Below are the code and all the weights of a small trained network. Each question names an input and a class and asks about switching units off, where a switched-off unit gives its printed mean instead of its output.

import numpy as np


def w(rows, s, z=0):
    codes = np.array(rows[::2]) - 128.0
    scale = np.full(codes.shape[1], s)
    scale[-1] = z or s
    return codes * scale


def f(y):
    return y / 2 * (1 + np.tanh(0.7978845608 * (y + 0.044715 * y**3)))


def log_softmax(a):
    a = a - a.max(-1, keepdims=True)
    return a - np.log(np.exp(a).sum(-1, keepdims=True))


def net(x, mask):
    res = np.array(x, float).reshape(1, 6) / 4 @ E
    y = f(res @ A[0][:, :-1].T + A[0][:, -1])
    res = res + np.where(mask, y, B[0][:, -1]) @ B[0][:, :-1]
    return log_softmax(res[-1] @ U[:, :-1].T + U[:, -1])


A, B = {}, {}
E = w([
[128,128,128,129],'x0',
[47,143,214,132],'x1',
[144,132,127,255],'x2',
[106,14,132,138],'x3',
[128,128,128,128],'x4',
[127,129,127,128],'x5',
],0.014)
A[0] = w([
[26,146,229,140,211],'N1',
[134,46,122,156,163],'N2',
[209,110,4,115,251],'N3',
[59,137,207,117,201],'N4',
[159,191,140,176,121],'N5',
[106,87,121,242,122],'N6',
[124,64,128,72,123],'N7',
[200,117,42,118,233],'N8',
[138,186,92,168,148],'N9',
[174,188,129,165,159],'N10',
[206,111,5,115,254],'N11',
[169,108,63,131,207],'N12',
[101,45,123,152,165],'N13',
[127,248,119,69,182],'N14',
[140,196,157,191,165],'N15',
[121,200,118,40,166],'N16',
[150,181,98,162,134],'N17',
[112,54,126,73,144],'N18',
[118,61,136,169,136],'N19',
[141,157,75,54,192],'N20',
],0.012,0.0077)
B[0] = w([
[148,250,60,82,232],'N1',
[125,99,246,85,176],'N2',
[93,25,191,178,251],'N3',
[154,198,105,93,206],'N4',
[53,142,90,191,174],'N5',
[254,138,114,156,198],'N6',
[46,135,115,59,170],'N7',
[97,56,169,175,225],'N8',
[102,105,90,188,174],'N9',
[110,119,98,194,181],'N10',
[94,42,181,171,250],'N11',
[116,61,232,162,192],'N12',
[157,164,174,51,177],'N13',
[238,126,138,196,231],'N14',
[96,178,66,217,192],'N15',
[246,108,195,104,217],'N16',
[94,112,93,210,169],'N17',
[48,153,124,19,178],'N18',
[190,158,171,72,166],'N19',
[111,70,246,124,210],'N20',
],0.0081,0.017)
U = w([
[226,55,170,144,218],'0',
[252,193,144,108,250],'1',
[2,92,176,91,31],'2',
[50,164,94,33,124],'3',
[36,98,110,205,60],'4',
[111,188,19,159,29],'5',
],0.0088,0.0015)

Each question gives the input, the list of numbers given to net, and the class t.
The units are the neurons (one row each of A and B). Each row of codes is followed by its name. A weight is (code - 128) times the scale printed after its matrix; where a second scale follows, it is the last column's (A, B and U).
mask holds one flag per neuron, in row order. A switched-off neuron (its flag False) gives its mean, the last column of its row in B, instead of its output. The means were averaged over made-up inputs and are rounded, as every weight is.
A unit's drop is (log p(t) with every unit on - log p(t) with that unit switched off) / (log p(t) with every unit on - log p(t) with every unit switched off).
The circuit of an input: a set's keep is (log p(t) with only the set's units on - log p(t) with every unit switched off) / (log p(t) with every unit on - log p(t) with every unit switched off). Starting from the 12 units with the biggest drops (on a tie, the unit counted first), units are removed one at a time, each time the one whose removal leaves the highest keep (on an exact tie, the one counted first), for as long as the keep stays at least 0.8.
circuit, biggest first: the units of the circuit, biggest drop first
top k neurons: the k neurons with the biggest drops, biggest first
drop of u: that unit's drop, to one decimal
input [-2,-1,-7,1,-7,-5], class 2: circuit, biggest first	[N18]
input [-7,1,-3,0,-4,4], class 1: circuit, biggest first	[N3; N11]
input [-6,1,-6,0,5,5], class 1: circuit, biggest first	[N3; N11]
input [3,-2,-4,1,-7,1], class 2: circuit, biggest first	[N6; N14]
input [7,-4,2,-1,5,6], class 4: circuit, biggest first	[N16; N14]
input [-7,-1,-6,1,-4,-7], class 2: top 3 neurons	[N18; N6; N7]
input [5,-3,0,5,0,-4], class 2: circuit, biggest first	[N14; N16]
input [-7,0,1,-4,-1,-4], class 4: top 2 neurons	[N6; N1]
input [-6,1,8,2,0,-3], class 1: top 3 neurons	[N6; N3; N11]
input [-6,0,6,-2,-1,6], class 4: top 2 neurons	[N1; N4]
input [6,1,-8,-1,3,-2], class 1: top 2 neurons	[N16; N3]
input [-6,1,-1,-4,-8,-8], class 1: top 4 neurons	[N3; N11; N8; N12]
input [-6,-2,4,-4,6,1], class 4: drop of N1	0.0
input [-4,0,-2,3,-6,5], class 2: drop of N1	0.1
input [7,-4,5,0,1,8], class 4: drop of N14	0.2
input [-8,5,-7,1,5,1], class 3: top neuron	[N18]
